Below is a small trained network, with its code and all its weights. Each question gives an input and a class and asks what happens when units are switched off, that is, made to give their printed mean instead of their output.

import numpy as np


def w(rows, s, z=0):
    codes = np.array(rows[::2]) - 128.0
    scale = np.full(codes.shape[1], s)
    scale[-1] = z or s
    return codes * scale


def f(y):
    return np.maximum(y, 0)


def log_softmax(a):
    a = a - a.max(-1, keepdims=True)
    return a - np.log(np.exp(a).sum(-1, keepdims=True))


def net(x, mask):
    res = np.array(x, float).reshape(1, 7) / 4 @ E
    y = f(res @ A[0][:, :-1].T + A[0][:, -1])
    res = res + np.where(mask, y, B[0][:, -1]) @ B[0][:, :-1]
    return log_softmax(res[-1] @ U[:, :-1].T + U[:, -1])


A, B = {}, {}
E = w([
[71,66,126,103,148,103],'x0',
[125,3,85,145,225,211],'x1',
[52,18,135,68,170,42],'x2',
[67,59,247,248,253,126],'x3',
[184,111,91,37,124,147],'x4',
[70,190,177,132,86,61],'x5',
[111,74,189,84,146,63],'x6',
],0.0056)
A[0] = w([
[84,4,132,132,213,150,246],'neuron 1',
[75,23,115,80,170,123,192],'neuron 2',
[127,136,185,250,183,147,233],'neuron 3',
[104,2,95,105,206,145,165],'neuron 4',
[230,200,41,88,63,152,216],'neuron 5',
[67,135,154,68,37,36,253],'neuron 6',
[125,47,107,118,175,123,140],'neuron 7',
],0.0072,0.0025)
B[0] = w([
[64,22,89,82,162,118,254],'neuron 1',
[142,53,120,52,88,67,214],'neuron 2',
[74,126,150,221,203,184,230],'neuron 3',
[132,2,58,92,99,86,231],'neuron 4',
[244,182,14,171,34,244,245],'neuron 5',
[150,190,187,90,90,89,220],'neuron 6',
[116,41,40,29,148,116,189],'neuron 7',
],0.0076,0.0084)
U = w([
[48,150,189,227,248,182,161],'0',
[90,41,99,39,155,91,3],'1',
[102,218,234,66,101,30,145],'2',
[254,196,58,125,42,209,175],'3',
],0.0075,0.0019)

Each question gives the input, the list of numbers given to net, and the class t.
The units are the neurons (one row each of A and B). Each row of codes is followed by its name. A weight is (code - 128) times the scale printed after its matrix; where a second scale follows, it is the last column's (A, B and U).
mask holds one flag per neuron, in row order. A switched-off neuron (its flag False) gives its mean, the last column of its row in B, instead of its output. The means were averaged over made-up inputs and are rounded, as every weight is.
A unit's drop is (log p(t) with every unit on - log p(t) with that unit switched off) / (log p(t) with every unit on - log p(t) with every unit switched off).
The circuit of an input: a set's keep is (log p(t) with only the set's units on - log p(t) with every unit switched off) / (log p(t) with every unit on - log p(t) with every unit switched off). Starting from all 7 units, units are removed one at a time, each time the one whose removal leaves the highest keep (on an exact tie, the one counted first), for as long as the keep stays at least 0.8.
circuit, biggest first: the units of the circuit, biggest drop first
top k neurons: the k neurons with the biggest drops, biggest first
drop of u: that unit's drop, to one decimal
input [-1,-7,7,6,1,5,5], class 2: circuit, biggest first : neuron 6
input [8,-3,-3,-4,0,-7,6], class 3: circuit, biggest first : neuron 1; neuron 5
input [3,-5,1,2,-5,-2,0], class 0: circuit, biggest first : neuron 2; neuron 4
input [3,-6,6,2,-2,2,-8], class 2: circuit, biggest first : neuron 5; neuron 6; neuron 1
input [5,-7,4,6,-6,0,0], class 0: top 2 neurons : neuron 3; neuron 4
input [-2,4,-4,8,7,-7,-6], class 1: top 3 neurons : neuron 4; neuron 1; neuron 7
input [5,-6,-3,7,1,3,0], class 0: top 2 neurons : neuron 3; neuron 2
input [-1,-5,5,0,-3,5,-8], class 2: top 2 neurons : neuron 5; neuron 6
input [7,-4,4,-2,-7,8,4], class 2: drop of neuron 4 : 0.0
input [-1,1,-8,4,-6,-5,-8], class 0: drop of neuron 3 : 0.4
input [2,-4,4,2,1,5,-6], class 2: drop of neuron 6 : 0.1
input [-8,2,-7,3,-5,3,-8], class 0: drop of neuron 5 : -0.1
